[[133 127 130]
 [116 137 129]
 [151 115 127]]
->
[[133 127]
 [116 137]]

[[129 138 131 103]
 [129 128 129 127]]
->
[[129 138]
 [129 128]]

[[110 135]
 [152 142]
 [128 119]
 [123 104]]
->
[[110 135]
 [152 142]]

[[130 121 116]
 [106 125 110]
 [149 110 148]
 [128 127 125]]
->
[[130 121]
 [106 125]]

[[124 100]
 [127 121]
 [130 145]
 [107 118]]
->
[[124 100]
 [127 121]]

[[128 103]
 [119 118]
 [121 106]
 [118 126]]
->
[[128 103]
 [119 118]]

[[114 133 118 103 131]
 [134 125 121 129 128]
 [111 127 109 138 134]
 [125 130 122 122 128]
 [125 135 123 121 131]]
->
[[114 133]
 [134 125]]
---
[[129 124 103 135 127 134 124]
 [134 137 138 145 122 140 126]
 [131 128 115 138 125 136 125]
 [125 119 118 113 135 117 131]
 [129 123 100 134 127 134 124]
 [130 126 102 137 126 137 123]
 [133 133 129 141 123 138 126]
 [130 127 114 135 127 133 125]
 [134 135 135 144 122 139 126]
 [132 132 152 128 127 124 132]]
->
[[129 103 127 124]
 [134 138 122 126]
 [131 115 125 125]
 [125 118 135 131]
 [129 100 127 124]
 [130 102 126 123]
 [133 129 123 126]
 [130 114 127 125]
 [134 135 122 126]
 [132 152 127 132]]

[[131 117 144 118 115 120 122 121]
 [125 128 119 138 145 123 133 151]
 [126 101 114 127 119 131 124 125]
 [128 134  98 121 120 115 116 114]
 [130 141 121 126 125 124 130 128]]
->
[[131 144 115 122]
 [125 119 145 133]
 [126 114 119 124]
 [128  98 120 116]
 [130 121 125 130]]

[[114 145 146 124 121]
 [114 155 127 130 123]]
->
[[114 146 121]
 [114 127 123]]

[[126 157 130 124 125 129]
 [129 130 130 122 125 113]
 [126 112 130 139 127 129]
 [126 118 130 142 131 129]
 [127 112 130 126 125 129]]
->
[[126 130 125]
 [129 130 125]
 [126 130 127]
 [126 130 131]
 [127 130 125]]

[[139 131 107 142 116 136 125 134 124]
 [119 123 108 107 115 138 130 128 137]
 [132 132 132 127 128 123 122 136 129]
 [134 132 116 140 122 129 136 130 130]
 [130 132 134 119 133 132 120 129 125]
 [128 130 120 137 127 133 132 123 128]
 [133 128 119 137 124 131 137 131 130]
 [129 130 117 128 125 138 128 127 128]
 [128 125 123 139 122 121 132 133 130]]
->
[[139 107 116 125 124]
 [119 108 115 130 137]
 [132 132 128 122 129]
 [134 116 122 136 130]
 [130 134 133 120 125]
 [128 120 127 132 128]
 [133 119 124 137 130]
 [129 117 125 128 128]
 [128 123 122 132 130]]

[[110 156 136 131 120]
 [122 128 122 124 118]
 [127 135 119 122 117]
 [109 118 121 125 109]
 [114 149 126 126 114]]
->
[[110 136 120]
 [122 122 118]
 [127 119 117]
 [109 121 109]
 [114 126 114]]
---
[[116 134]
 [124 123]
 [112 101]
 [120 130]
 [136 134]
 [150 102]
 [117 147]
 [111 104]
 [151 123]
 [128 129]
 [153 129]
 [152 138]]
->
[[134 123 101 130 134 102 147 104 123 129 129 138]
 [116 124 112 120 136 150 117 111 151 128 153 152]]

[[120 114 139 129 129 128 119 106 147 108 128]
 [131 147 117 134 122 140 115 144 150 116 104]]
->
[[128 104]
 [108 116]
 [147 150]
 [106 144]
 [119 115]
 [128 140]
 [129 122]
 [129 134]
 [139 117]
 [114 147]
 [120 131]]

[[122 114 117 129 140 140]
 [114 133 136 112 142 124]
 [103 147 135 102 146 137]
 [121 152 110 123 152 109]]
->
[[140 124 137 109]
 [140 142 146 152]
 [129 112 102 123]
 [117 136 135 110]
 [114 133 147 152]
 [122 114 103 121]]

[[120 123 133 154 124 102 120 121 113]
 [124 120 126 123 129 157 124 128 120]
 [128 132 135 140 126 133 121 121 115]
 [136 119 121 106 130 134 129 133 112]
 [139 127 127 127 134 131 133 123 128]
 [133 129 126 144 124 138 134 118 107]]
->
[[113 120 115 112 128 107]
 [121 128 121 133 123 118]
 [120 124 121 129 133 134]
 [102 157 133 134 131 138]
 [124 129 126 130 134 124]
 [154 123 140 106 127 144]
 [133 126 135 121 127 126]
 [123 120 132 119 127 129]
 [120 124 128 136 139 133]]

[[129 134 117 122 122 128 125 131]
 [128 130 133 154 126 133 140 132]
 [130 136 130 123 123 133 133 123]
 [120 126 128 128 130 131 128 127]
 [131 128 137 132 129 109 136 134]]
->
[[131 132 123 127 134]
 [125 140 133 128 136]
 [128 133 133 131 109]
 [122 126 123 130 129]
 [122 154 123 128 132]
 [117 133 130 128 137]
 [134 130 136 126 128]
 [129 128 130 120 131]]

[[115 121 133 156 125]
 [126 131 125 112 126]]
->
[[125 126]
 [156 112]
 [133 125]
 [121 131]
 [115 126]]

[[144 145]
 [147 145]
 [145 142]
 [147 144]
 [147 144]
 [149 144]]
->
[[145 145 142 144 144 144]
 [144 147 145 147 147 149]]

[[140 128 116 138 129]
 [143 131 133 127 127]
 [134 134 132 131 127]
 [132 142 113 122 130]
 [103 109 127 130 130]]
->
[[129 127 127 130 130]
 [138 127 131 122 130]
 [116 133 132 113 127]
 [128 131 134 142 109]
 [140 143 134 132 103]]

[[118 127 149]
 [139 126 131]
 [134 114 120]
 [130 117 150]
 [124 131 130]
 [126 120 112]
 [133 131 120]
 [134 123 121]]
->
[[149 131 120 150 130 112 120 121]
 [127 126 114 117 131 120 131 123]
 [118 139 134 130 124 126 133 134]]
